Below is a small trained network, with its code and all its weights. Each question gives an input and a class and asks what happens when units are switched off, that is, made to give their printed mean instead of their output.

import numpy as np


def w(rows, s, z=0):
    codes = np.array(rows[::2]) - 128.0
    scale = np.full(codes.shape[1], s)
    scale[-1] = z or s
    return codes * scale


def f(y):
    return y / 2 * (1 + np.tanh(0.7978845608 * (y + 0.044715 * y**3)))


def log_softmax(a):
    a = a - a.max(-1, keepdims=True)
    return a - np.log(np.exp(a).sum(-1, keepdims=True))


def net(x, mask):
    res = np.array(x, float).reshape(1, 2) / 4 @ E
    y = f(res @ A[0][:, :-1].T + A[0][:, -1])
    res = res + np.where(mask, y, B[0][:, -1]) @ B[0][:, :-1]
    return log_softmax(res[-1] @ U[:, :-1].T + U[:, -1])


A, B = {}, {}
E = w([
[114,162,68,171,52,6,104],'x0',
[47,94,93,67,130,164,68],'x1',
],0.011)
A[0] = w([
[187,177,195,227,96,169,232,37],'N1',
[91,78,36,148,39,35,140,156],'N2',
[233,186,205,131,212,65,132,255],'N3',
[142,152,196,74,211,207,60,145],'N4',
[233,73,255,126,251,146,191,161],'N5',
[18,78,13,46,108,232,43,94],'N6',
[142,111,193,114,115,206,197,9],'N7',
[29,135,86,15,85,161,91,81],'N8',
[125,194,163,95,217,184,64,70],'N9',
],0.0076,0.0057)
B[0] = w([
[104,82,147,187,108,72,212,187],'N1',
[190,214,208,137,46,219,72,231],'N2',
[69,126,43,92,52,220,181,239],'N3',
[143,202,173,133,45,167,92,217],'N4',
[132,192,164,129,43,218,124,254],'N5',
[62,130,100,174,30,151,206,234],'N6',
[212,115,212,254,144,85,112,160],'N7',
[121,67,114,173,50,124,206,188],'N8',
[190,171,191,173,65,165,74,162],'N9',
],0.0097)
U = w([
[208,206,220,203,65,140,19,63],'0',
[129,116,124,213,91,127,255,113],'1',
[118,179,102,77,104,188,110,215],'2',
[71,48,153,81,246,57,31,3],'3',
[139,15,108,64,250,96,64,3],'4',
],0.0091,0.0058)

Each question gives the input, the list of numbers given to net, and the class t.
The units are the neurons (one row each of A and B). Each row of codes is followed by its name. A weight is (code - 128) times the scale printed after its matrix; where a second scale follows, it is the last column's (A, B and U).
mask holds one flag per neuron, in row order. A switched-off neuron (its flag False) gives its mean, the last column of its row in B, instead of its output. The means were averaged over made-up inputs and are rounded, as every weight is.
A unit's drop is (log p(t) with every unit on - log p(t) with that unit switched off) / (log p(t) with every unit on - log p(t) with every unit switched off).
The circuit of an input: a set's keep is (log p(t) with only the set's units on - log p(t) with every unit switched off) / (log p(t) with every unit on - log p(t) with every unit switched off). Starting from all 9 units, units are removed one at a time, each time the one whose removal leaves the highest keep (on an exact tie, the one counted first), for as long as the keep stays at least 0.8.
units of the circuit, in order: the units of the circuit, biggest drop first
k most important neurons: the k neurons with the biggest drops, biggest first
drop of u: that unit's drop, to one decimal
input [2,1], class 2: units of the circuit, in order	(N7 N1)
input [-2,5], class 1: units of the circuit, in order	(N6)
input [-5,6], class 1: 3 most important neurons	(N6 N8 N2)
input [-4,3], class 0: 2 most important neurons	(N3 N4)
input [-3,-3], class 2: 3 most important neurons	(N2 N3 N6)
input [2,0], class 2: 3 most important neurons	(N7 N4 N9)
input [-3,-2], class 2: units of the circuit, in order	(N2 N3 N8 N6)
input [-5,3], class 0: 3 most important neurons	(N4 N3 N9)
input [6,7], class 1: 3 most important neurons	(N6 N8 N4)
input [-6,6], class 0: 3 most important neurons	(N4 N9 N3)
input [0,-3], class 2: units of the circuit, in order	(N8 N7 N3)
input [1,-2], class 2: 2 most important neurons	(N6 N8)
input [-4,5], class 1: 4 most important neurons	(N6 N2 N8 N5)
input [-1,5], class 1: most important neuron	(N6)
input [-2,-3], class 2: 2 most important neurons	(N6 N8)
input [5,8], class 1: drop of N8	0.4
input [-7,5], class 0: drop of N4	0.3
input [-7,1], class 0: drop of N8	0.0
